Each row is followed by its group and then its class within the group.
[+0.46, +5.19, -0.40, -0.40, +2.68, +2.24, +0.54, +0.89, -1.42, -0.33, -0.32, -3.74, +0.53, -0.48, -1.25, -0.51, +0.16, +0.04, -0.45, +0.45, -0.78, +0.21, +0.22, +1.24, +0.01, -0.08, -1.89, -1.45, +1.42, +0.43, +1.89, -1.07, -1.29, +1.24, -0.08, +0.90, +1.37, -1.27, -2.51, -0.08, -0.87, +0.56, +4.84, +0.27, -2.93, -1.01, -0.64, -0.12, +1.91, -2.48, -0.37] : Bika/K
[-0.12, +3.89, -1.99, +1.10, +1.98, +0.75, -0.04, +1.74, +0.71, -1.72, +0.80, -5.70, +0.10, +2.11, -4.71, -0.32, +2.91, +0.05, -1.20, -1.78, +1.16, +8.85, +0.35, +3.77, -0.03, +0.05, +5.72, -0.88, -2.03, +0.87, +2.96, +0.59, -3.97, -8.23, +1.33, +0.54, +1.22, -3.20, -3.66, +0.83, +0.72, +1.58, +2.05, +0.48, -1.66, -2.78, -1.05, +1.44, -1.61, -2.91, +0.50] : Bika/K
[+1.04, +6.94, +0.40, -0.73, +1.28, +2.10, -0.33, -0.53, -1.05, +0.58, +0.00, -2.32, +0.62, -2.88, -2.00, +0.98, +0.43, -0.81, +1.14, +3.12, -1.24, +1.19, -1.72, +0.04, -2.54, -0.65, -0.94, -1.74, +3.08, +0.00, -2.43, -0.86, +2.26, +6.51, +0.28, +2.18, -1.15, +0.04, -3.25, +0.21, -1.45, +1.31, +0.96, -0.74, +0.12, +0.78, -0.72, -1.73, +4.19, +1.12, -0.44] : vesus/A
[+0.82, +8.85, -0.58, -0.41, +1.20, +3.29, -0.90, +0.79, -0.49, -0.62, -0.07, -5.23, +0.79, -1.06, -4.54, +0.60, +1.51, -0.03, -0.44, +1.07, -0.14, +6.81, -1.06, +1.11, -1.79, -1.33, +1.40, -1.35, +1.20, +0.11, -1.21, -0.81, -0.42, +2.72, +0.23, +2.49, -0.30, -1.02, -4.93, +0.22, -0.51, +2.87, +3.51, +0.02, -0.37, -0.61, -0.87, -1.16, +2.85, -0.61, -0.10] : vesus/A
[+0.49, +8.78, +1.05, +0.46, +2.03, +2.99, -0.04, -1.14, -0.63, -0.70, -1.32, -1.23, +0.97, -3.71, -6.08, +1.12, +0.83, +0.51, +0.53, +3.38, -0.64, +4.33, -1.09, +1.45, -4.25, -1.38, +0.84, -2.15, +0.42, +0.09, -2.90, -1.39, +1.44, +2.89, +1.05, +2.23, -0.14, -0.72, -6.19, -0.03, -1.43, +2.66, +5.13, -0.31, +0.26, +0.80, -0.73, -0.77, +2.52, -0.46, -0.59] : vesus/A
[+0.07, -0.92, +0.44, -0.53, +2.49, -0.73, +0.21, -2.67, +0.46, +0.56, -1.21, +0.64, +0.57, -5.52, +3.65, +1.11, -0.06, -1.18, +1.31, +2.16, -1.49, -8.63, +0.26, +0.11, -1.91, -0.32, -2.66, -0.69, +5.57, -0.19, -2.75, -2.24, +1.12, +6.37, -3.77, +1.34, +0.70, +2.44, -0.13, -0.89, -2.14, -1.16, -4.73, -0.19, -1.32, -0.66, +0.31, -4.36, +4.74, +0.13, -1.29] : Bika/R
[-0.02, +4.86, -0.64, -0.11, +1.83, +0.51, +0.91, -0.58, +0.96, -0.79, -1.06, -4.12, +0.38, -1.94, -1.36, +0.13, +2.16, -0.39, -0.07, +0.65, -0.47, +2.38, -0.15, +3.42, -0.93, -0.27, +2.39, -1.47, +2.42, +0.39, -0.31, -1.44, -1.78, -0.57, -0.40, +1.35, +1.70, -1.36, -2.99, +0.09, -0.51, +1.41, +0.06, -0.24, -2.10, -2.78, -0.64, -0.96, +1.73, -2.21, -0.31] : Bika/R
[+1.44, +6.14, -0.46, -0.24, -0.64, -0.07, -0.66, +1.20, -0.20, -0.13, +0.71, -4.42, +0.04, -1.26, -0.31, +0.16, +0.00, -0.70, -0.38, +1.57, -1.11, +1.55, -0.83, +0.76, +0.04, -0.43, -0.55, -0.26, +3.32, -0.09, -0.99, -0.72, +0.59, +5.10, +0.72, +2.02, +0.47, +0.65, -1.87, -0.35, -0.72, -0.31, -1.62, -0.79, -0.53, -1.38, +0.22, -1.93, +3.43, -0.19, +0.00] : vesus/A
[-0.16, +3.79, -0.49, -0.74, +0.74, +1.90, -0.03, +0.81, -0.53, +0.29, +0.21, -3.03, +0.63, -0.47, -1.49, +0.84, +0.51, -0.05, +0.01, +0.20, -0.21, +1.61, -0.35, +0.33, -0.13, -0.49, -0.04, -0.93, +1.41, +0.50, +1.26, -0.83, -0.67, +1.43, -1.70, +0.70, +0.88, -1.58, -1.08, -0.05, -0.31, -0.13, +1.83, +0.20, -2.05, -0.88, -0.43, +0.14, +1.44, -0.67, -0.45] : Bika/K
[+0.71, +2.80, +1.05, -0.49, +0.45, +0.91, +0.12, -1.59, -0.28, +0.45, -0.56, +0.56, +0.42, -2.96, -0.41, +1.10, -0.20, -0.85, +1.12, +1.53, -1.00, -3.47, -0.51, -0.84, -1.45, -0.96, -1.84, -1.00, +2.60, -0.17, -3.12, -0.77, +2.31, +5.53, -1.10, +1.55, -0.77, +1.00, -1.33, -0.35, -0.91, -0.06, -1.44, -0.69, -0.03, +0.80, -0.13, -1.88, +3.13, +0.47, -0.13] : vesus/A
[-0.32, +0.87, +0.87, -0.03, +2.48, +1.04, -0.90, -1.17, -0.48, -0.15, -1.02, +0.31, +1.39, -1.64, -1.50, +0.87, +0.55, +2.62, -0.04, +0.79, +0.18, -0.87, +0.12, +1.51, -1.83, +1.22, +1.62, -0.91, +0.09, +0.28, -0.23, -0.61, +0.36, +0.06, -1.12, -0.94, +0.69, -0.30, -2.44, -0.41, +0.10, +1.12, +1.82, +0.75, -2.17, +0.56, -0.22, -0.74, +0.69, -1.27, -0.23] : Bika/R
[-0.59, +6.28, +1.07, +0.55, +4.22, +2.46, -0.13, -1.51, -1.09, +0.26, -2.16, -0.37, +2.09, -4.11, -2.64, +1.75, +0.42, -0.19, +1.17, +3.48, -0.73, -2.93, -0.27, +1.18, -3.74, -0.69, -1.18, -2.70, +2.47, -0.04, -1.08, -2.70, +0.94, +4.88, -1.77, +1.33, +0.64, -1.04, -4.37, -0.45, -2.01, +1.61, +3.95, +0.25, -1.79, +0.17, -2.14, -1.35, +4.07, -1.29, -1.12] : Bika/K
[+0.50, +3.36, -0.59, -0.38, +1.82, +1.54, +0.00, +0.78, +0.29, -1.30, -0.41, -4.25, +0.09, -0.56, -2.47, +0.38, +8.02, -0.29, -0.85, -0.38, +0.26, +4.22, -0.14, +2.15, -0.68, +0.32, +2.22, -1.04, +1.82, +1.35, +1.10, -0.48, -1.90, -1.97, -0.21, +1.07, +1.28, -2.61, -2.96, +0.40, -0.10, +1.36, +2.04, +0.42, -1.51, -1.30, -0.43, -0.16, +0.88, -1.82, +0.08] : Bika/R
[+0.01, +2.88, +0.02, -0.16, +2.46, +1.53, +0.20, -0.06, -0.32, -1.17, +0.24, -1.73, -0.08, -0.50, +0.08, -0.56, -0.31, +1.64, +1.50, +0.97, -0.74, -1.47, -0.28, +0.65, +0.14, -0.32, -0.84, -0.95, +0.50, +0.87, +0.20, -0.58, -0.81, +2.11, -0.67, +0.79, +0.79, -0.85, -0.45, -0.25, -0.25, -0.28, +1.97, +0.82, -1.51, -0.20, -0.15, -0.67, +2.55, -0.38, -0.05] : Bika/K
[-0.40, +7.22, -0.51, +0.12, +4.29, +3.27, -0.03, -0.04, -1.52, -0.43, -0.31, -4.46, +1.20, -1.78, -4.25, +1.70, +2.37, +0.26, +0.00, +0.90, -0.27, +3.15, -1.35, +1.96, -2.50, -1.23, +2.52, -2.92, +1.81, +0.71, +1.15, -1.13, -1.05, +2.18, -0.34, +1.49, +1.03, -1.83, -5.07, +0.16, -1.19, +2.13, +5.48, +0.89, -2.35, -0.70, -1.16, -0.41, +3.01, -1.82, -0.69] : Bika/R
[+0.06, +3.56, +1.14, -0.53, +0.28, -0.03, +0.26, -2.67, +1.29, +0.21, -1.82, -1.29, -0.62, -4.08, -1.86, +1.14, +1.37, -0.51, +1.73, +3.29, -0.28, +0.39, -1.16, +2.34, -2.37, -0.82, +0.61, -1.28, +3.23, -0.30, -3.44, -0.27, +1.23, +2.48, -0.39, +2.12, -0.40, +1.33, -3.49, -0.79, -1.18, +1.70, -3.02, -1.64, +0.93, -0.76, +0.05, -2.31, +2.66, -0.60, -0.19] : vesus/A
[+0.99, +6.73, +0.64, +0.00, +1.47, +2.08, +0.08, +1.03, -1.14, +0.75, +0.36, -2.27, +1.00, -0.72, -1.94, +0.38, -0.10, +0.32, +0.40, +1.82, -0.48, +1.21, -0.49, -0.61, -1.04, -1.04, -0.75, -1.47, +1.85, +0.07, -0.41, -0.23, +1.26, +4.93, +0.23, +1.48, -0.48, -2.38, -2.09, -0.25, -0.79, +0.08, +2.29, +0.19, +0.11, +0.53, -0.28, +1.00, +2.56, +0.05, -0.29] : vesus/A
[-0.40, +2.91, -0.26, +0.48, +3.18, +1.34, +0.05, -1.53, -0.51, -0.84, -0.92, -1.40, +1.62, -0.78, -3.52, +0.65, +0.73, -1.22, +0.20, +0.13, -0.14, +1.70, +0.24, +2.41, -2.01, -0.56, +0.62, -1.20, -0.13, +0.03, +1.13, -0.11, -1.05, -1.29, -0.24, +0.37, +1.28, -0.72, -2.99, -0.64, -0.44, +1.53, +4.39, +0.80, -1.74, -0.38, -0.21, +0.60, +0.42, -1.26, -0.10] : Bika/K
